Below are the code and all the weights of a small trained network. Each question names an input and a class and asks about switching units off, where a switched-off unit gives its printed mean instead of its output.

import numpy as np


def w(rows, s, z=0):
    codes = np.array(rows[::2]) - 128.0
    scale = np.full(codes.shape[1], s)
    scale[-1] = z or s
    return codes * scale


def f(y):
    return np.maximum(y, 0)


def log_softmax(a):
    a = a - a.max(-1, keepdims=True)
    return a - np.log(np.exp(a).sum(-1, keepdims=True))


def net(x, mask):
    res = np.array(x, float).reshape(1, 5) / 4 @ E
    y = f(res @ A[0][:, :-1].T + A[0][:, -1])
    res = res + np.where(mask, y, B[0][:, -1]) @ B[0][:, :-1]
    return log_softmax(res[-1] @ U[:, :-1].T + U[:, -1])


A, B = {}, {}
E = w([
[93,70,100,191,2,130,52],'x0',
[131,164,125,115,120,129,124],'x1',
[153,161,25,220,235,140,16],'x2',
[132,154,121,121,118,129,135],'x3',
[9,220,175,215,156,228,140],'x4',
],0.0092)
A[0] = w([
[106,139,173,63,195,120,159,129],'n0',
[104,130,177,87,80,108,224,46],'n1',
[124,145,142,62,185,70,223,43],'n2',
[88,91,171,103,79,114,100,32],'n3',
[124,251,90,69,123,164,128,226],'n4',
[189,77,158,54,89,85,119,4],'n5',
[143,113,239,59,67,155,164,13],'n6',
[97,112,139,144,49,108,132,64],'n7',
[98,150,171,110,168,143,191,39],'n8',
[75,107,118,111,71,144,84,50],'n9',
[87,135,149,170,94,196,187,96],'n10',
[29,127,175,130,151,226,160,129],'n11',
[41,135,227,150,130,172,163,53],'n12',
[82,95,231,59,81,142,219,16],'n13',
[197,78,139,16,105,67,121,80],'n14',
[177,138,237,107,198,147,183,50],'n15',
[101,97,142,115,12,166,96,94],'n16',
],0.011,0.0036)
B[0] = w([
[106,33,114,190,116,201,210,203],'n0',
[189,67,100,113,191,126,39,219],'n1',
[67,125,55,198,54,129,226,210],'n2',
[102,114,80,133,171,136,170,172],'n3',
[118,180,175,144,200,92,158,206],'n4',
[194,185,175,74,43,47,119,202],'n5',
[190,58,42,123,236,182,43,222],'n6',
[96,118,55,169,103,187,208,181],'n7',
[118,158,127,155,56,147,184,195],'n8',
[107,90,64,145,135,155,215,172],'n9',
[114,185,190,101,98,69,77,210],'n10',
[165,168,203,55,128,56,89,250],'n11',
[217,148,250,69,54,88,123,237],'n12',
[146,65,96,57,224,198,88,252],'n13',
[130,203,226,102,43,101,41,229],'n14',
[17,107,89,216,92,174,172,212],'n15',
[71,121,76,216,105,140,254,211],'n16',
],0.0088,0.014)
U = w([
[225,195,246,52,22,65,113,72],'0',
[213,139,96,157,225,174,30,239],'1',
[68,138,103,170,24,173,254,3],'2',
],0.008,0.0052)

Each question gives the input, the list of numbers given to net, and the class t.
The units are the neurons (one row each of A and B). Each row of codes is followed by its name. A weight is (code - 128) times the scale printed after its matrix; where a second scale follows, it is the last column's (A, B and U).
mask holds one flag per neuron, in row order. A switched-off neuron (its flag False) gives its mean, the last column of its row in B, instead of its output. The means were averaged over made-up inputs and are rounded, as every weight is.
A unit's drop is (log p(t) with every unit on - log p(t) with that unit switched off) / (log p(t) with every unit on - log p(t) with every unit switched off).
The circuit of an input: a set's keep is (log p(t) with only the set's units on - log p(t) with every unit switched off) / (log p(t) with every unit on - log p(t) with every unit switched off). Starting from the 12 units with the biggest drops (on a tie, the unit counted first), units are removed one at a time, each time the one whose removal leaves the highest keep (on an exact tie, the one counted first), for as long as the keep stays at least 0.8.
units of the circuit, in order: the units of the circuit, biggest drop first
top k neurons: the k neurons with the biggest drops, biggest first
drop of u: that unit's drop, to one decimal
input [-3,-8,5,3,-6], class 0: units of the circuit, in order -> (n6)
input [-5,-5,-6,2,-2], class 1: top 3 neurons -> (n6 n1 n13)
input [-4,5,3,-4,-3], class 2: units of the circuit, in order -> (n11 n1)
input [-6,-4,-5,-6,0], class 2: top 2 neurons -> (n2 n15)
input [1,8,-4,-4,3], class 1: units of the circuit, in order -> (n6 n13)
input [3,-3,-7,-3,5], class 1: top 2 neurons -> (n6 n13)
input [-7,-3,-7,-3,-6], class 1: top 3 neurons -> (n6 n1 n13)
input [-1,-3,7,2,-7], class 0: top 4 neurons -> (n6 n13 n14 n1)
input [-8,3,3,-4,7], class 2: top 3 neurons -> (n15 n0 n14)
input [-5,5,-1,2,7], class 0: top 2 neurons -> (n11 n12)
input [3,6,-3,2,0], class 1: top 2 neurons -> (n2 n15)
input [-2,4,-3,-4,2], class 1: top 2 neurons -> (n14 n5)
input [-5,-7,4,-8,1], class 2: top 4 neurons -> (n6 n13 n1 n11)
input [-7,1,-4,1,-1], class 2: units of the circuit, in order -> (n2)
input [4,-4,-8,3,0], class 1: drop of n1 -> 0.0
input [-3,-1,-5,-1,-4], class 1: drop of n6 -> 0.6
input [-4,-5,-8,5,0], class 1: drop of n13 -> 0.1
